Below is a small trained network, with its code and all its weights. Each question gives an input and a target symbol and asks what happens when units are switched off, that is, made to give their printed mean instead of their output.

import numpy as np


def w(rows, s, z=0):
    codes = np.array(rows[::2]) - 128.0
    scale = np.full(codes.shape[1], s)
    scale[-1] = z or s
    return codes * scale


def f(y):
    return np.maximum(y, 0)


def softmax(a):
    e = np.exp(a - a.max(-1, keepdims=True))
    return e / e.sum(-1, keepdims=True)


def log_softmax(a):
    a = a - a.max(-1, keepdims=True)
    return a - np.log(np.exp(a).sum(-1, keepdims=True))


def net(x, mask):
    ids = ['αβγδεζηλμξπστφψω'.index(c) for c in x.split()]
    T = len(ids)
    res = E[ids] + P[:T]
    u = 0
    for l in range(3):
        q, k, v = (res @ M[l].T for M in (Q, K, V))
        z = softmax(np.where(np.tri(T) > 0, q @ k.T / 2**0.5, -1e9)) @ v
        res = res + np.where(mask[u], z, O[l][:, -1]) @ O[l][:, :-1]
        u += 1
        y = f(res @ A[l][:, :-1].T + A[l][:, -1])
        res = res + np.where(mask[u : u + 8], y, B[l][:, -1]) @ B[l][:, :-1]
        u += 8
    return log_softmax(res[-1] @ U[:, :-1].T + U[:, -1])


Q, K, V, O, A, B = {}, {}, {}, {}, {}, {}
E = w([
[178,190,7],'α',
[138,124,164],'β',
[129,110,153],'γ',
[140,124,156],'δ',
[115,158,142],'ε',
[82,143,173],'ζ',
[146,91,169],'η',
[163,150,89],'λ',
[138,180,165],'μ',
[144,67,174],'ξ',
[180,168,50],'π',
[153,159,152],'σ',
[72,205,101],'τ',
[95,180,69],'φ',
[95,68,148],'ψ',
[130,6,92],'ω',
],0.025)
P = w([
[138,164,72],'0',
[96,85,254],'1',
[85,90,244],'2',
[66,113,236],'3',
[120,125,205],'4',
[129,121,181],'5',
[154,181,98],'6',
[160,222,52],'7',
[223,171,129],'8',
[166,240,71],'9',
],0.0049)
Q[0] = w([
[24,87,193],'0.h0',
[71,254,246],'0.h0',
],0.0034)
K[0] = w([
[110,3,158],'0.h0',
[5,181,172],'0.h0',
],0.0057)
V[0] = w([
[231,255,248],'0.h0',
[66,184,71],'0.h0',
],0.0051)
O[0] = w([
[175,134,1,253],'0.h0',
[112,70,184,149],'0.h0',
],0.0071,0.0023)
A[0] = w([
[71,82,232,76],'0.n0',
[78,223,98,55],'0.n1',
[212,146,219,254],'0.n2',
[111,98,36,96],'0.n3',
[141,246,227,146],'0.n4',
[32,172,138,251],'0.n5',
[57,41,37,123],'0.n6',
[254,100,82,174],'0.n7',
],0.0091,0.0056)
B[0] = w([
[161,194,67,172],'0.n0',
[129,175,113,192],'0.n1',
[46,153,45,255],'0.n2',
[173,59,174,166],'0.n3',
[129,109,99,219],'0.n4',
[195,120,78,229],'0.n5',
[235,99,162,157],'0.n6',
[1,125,189,232],'0.n7',
],0.0083,0.0071)
Q[1] = w([
[64,217,149],'1.h0',
[244,164,251],'1.h0',
],0.0026)
K[1] = w([
[190,114,131],'1.h0',
[103,2,110],'1.h0',
],0.0084)
V[1] = w([
[199,159,126],'1.h0',
[210,254,63],'1.h0',
],0.0052)
O[1] = w([
[105,123,87,117],'1.h0',
[115,45,10,253],'1.h0',
],0.012,0.0045)
A[1] = w([
[192,131,72,120],'1.n0',
[64,86,131,2],'1.n1',
[196,229,182,60],'1.n2',
[241,211,70,118],'1.n3',
[117,50,89,171],'1.n4',
[104,255,84,186],'1.n5',
[28,63,171,108],'1.n6',
[165,169,93,77],'1.n7',
],0.0087,0.0062)
B[1] = w([
[105,165,205,184],'1.n0',
[104,163,148,131],'1.n1',
[154,30,40,128],'1.n2',
[121,152,149,192],'1.n3',
[254,198,142,210],'1.n4',
[118,9,168,247],'1.n5',
[178,130,125,152],'1.n6',
[179,129,120,155],'1.n7',
],0.008,0.011)
Q[2] = w([
[92,109,158],'2.h0',
[99,172,255],'2.h0',
],0.0042)
K[2] = w([
[190,117,1],'2.h0',
[37,165,150],'2.h0',
],0.0054)
V[2] = w([
[3,149,59],'2.h0',
[127,191,106],'2.h0',
],0.014)
O[2] = w([
[22,246,58,6],'2.h0',
[125,243,164,26],'2.h0',
],0.011,0.0016)
A[2] = w([
[99,23,45,99],'2.n0',
[147,5,132,11],'2.n1',
[128,128,62,153],'2.n2',
[116,82,120,123],'2.n3',
[143,147,162,81],'2.n4',
[64,27,105,254],'2.n5',
[40,117,84,63],'2.n6',
[133,167,13,39],'2.n7',
],0.011,0.0088)
B[2] = w([
[181,89,96,205],'2.n0',
[1,173,87,189],'2.n1',
[153,221,100,179],'2.n2',
[184,105,64,155],'2.n3',
[41,192,133,129],'2.n4',
[119,164,214,249],'2.n5',
[125,171,119,150],'2.n6',
[115,76,122,158],'2.n7',
],0.0093,0.015)
U = w([
[136,106,8,112],'α',
[97,162,171,165],'β',
[152,93,16,3],'γ',
[94,155,152,208],'δ',
[191,104,101,148],'ε',
[99,150,152,97],'ζ',
[207,73,192,183],'η',
[124,131,127,111],'λ',
[77,155,120,164],'μ',
[91,142,67,147],'ξ',
[119,139,215,142],'π',
[127,133,207,166],'σ',
[165,95,172,136],'τ',
[118,10,167,33],'φ',
[134,125,136,91],'ψ',
[136,149,208,208],'ω',
],0.015,0.0077)

Each question gives the input, a string of symbols that net reads in full, and the target symbol t.
The units are the heads (2 rows each of Q, K, V and O) and the neurons (one row each of A and B). Each row of codes is followed by its name. A weight is (code - 128) times the scale printed after its matrix; where a second scale follows, it is the last column's (O, A, B and U).
mask holds one flag per unit, layer by layer, with each layer's heads first. A switched-off unit (its flag False) gives its mean, the last column of its rows in O or B, instead of its output. The means were averaged over made-up inputs and are rounded, as every weight is.
A unit's drop is (log p(t) with every unit on - log p(t) with that unit switched off) / (log p(t) with every unit on - log p(t) with every unit switched off).
The circuit of an input: a set's keep is (log p(t) with only the set's units on - log p(t) with every unit switched off) / (log p(t) with every unit on - log p(t) with every unit switched off). Starting from the 12 units with the biggest drops (on a tie, the unit counted first), units are removed one at a time, each time the one whose removal leaves the highest keep (on an exact tie, the one counted first), for as long as the keep stays at least 0.8.
units of the circuit, in order: the units of the circuit, biggest drop first
unit that matters most: the unit with the biggest drop
k most important neurons: the k neurons with the biggest drops, biggest first
top k neurons in layer l: the k neurons of layer l with the biggest drops, biggest first
input ω π η, target φ: units of the circuit, in order => 2.h0
input λ τ τ, target α: units of the circuit, in order => 0.n5; 1.h0
input λ μ τ φ λ φ γ, target ε: top 3 neurons in layer 0 => 0.n7; 0.n5; 0.n2
input β ψ β τ φ μ ω ψ ω ζ, target φ: units of the circuit, in order => 2.h0; 0.n6; 1.n4
input ω λ β ω μ γ, target φ: units of the circuit, in order => 2.h0; 0.n6; 2.n1; 2.n0
input σ ω τ, target φ: units of the circuit, in order => 2.h0; 0.n6
input ε λ ε μ δ μ λ τ ε, target α: units of the circuit, in order => 2.n5; 0.n7
input δ γ ξ ξ σ ξ μ μ τ δ, target α: units of the circuit, in order => 1.h0; 0.n2; 0.n3; 0.h0
input ξ δ μ ω ψ δ, target φ: 4 most important neurons => 2.n1; 0.n6; 0.n7; 2.n2
input τ σ α τ α α η ε ω μ, target φ: units of the circuit, in order => 2.h0; 1.n4; 0.n2; 1.n5
input α γ ξ ξ ψ, target η: 3 most important neurons => 1.n5; 0.n0; 2.n1
input τ μ φ μ, target ε: 3 most important neurons => 1.n4; 0.n7; 0.n5
input ε β τ σ α φ φ μ ξ, target ε: top 4 neurons in layer 1 => 1.n4; 1.n5; 1.n0; 1.n6
input μ μ μ β ξ δ ω τ σ, target φ: top 2 neurons in layer 2 => 2.n5; 2.n1
input ζ η δ π σ ψ ζ ω, target φ: 2 most important neurons => 2.n1; 2.n2
input ε μ ξ τ μ, target α: most important neuron => 0.n2
input ξ τ α α τ τ ω σ, target φ: 2 most important neurons => 2.n1; 2.n5
input β μ ε δ α β σ σ τ, target α: 3 most important neurons => 2.n5; 0.n5; 1.n7
input λ μ τ β ξ ω γ, target φ: 4 most important neurons => 2.n1; 0.n6; 2.n2; 1.n4
input β β α α π ω λ, target φ: top 2 neurons in layer 0 => 0.n6; 0.n2
input τ μ τ τ φ, target ε: unit that matters most => 1.n4
input λ α ε μ μ μ ε, target α: 3 most important neurons => 2.n5; 1.n4; 0.n7
input ψ γ δ ε τ μ ξ ω ω ξ, target φ: top 4 neurons in layer 1 => 1.n4; 1.n0; 1.n3; 1.n6
input π η η μ ξ π π ψ, target η: 2 most important neurons => 1.n5; 0.n7
input λ ξ γ μ ω ψ η, target φ: top 3 neurons in layer 2 => 2.n2; 2.n1; 2.n0
input π ψ μ α α μ α ψ φ, target η: top 3 neurons in layer 0 => 0.n2; 0.n6; 0.n3
input μ τ σ, target α: unit that matters most => 1.h0
input π η μ α ψ ω γ ω σ ξ, target φ: top 4 neurons in layer 0 => 0.n2; 0.n6; 0.n3; 0.n0
input ξ π ε ξ ω δ δ, target φ: top 2 neurons in layer 2 => 2.n2; 2.n0
input τ φ γ π ω φ λ, target φ: top 3 neurons in layer 0 => 0.n6; 0.n7; 0.n2
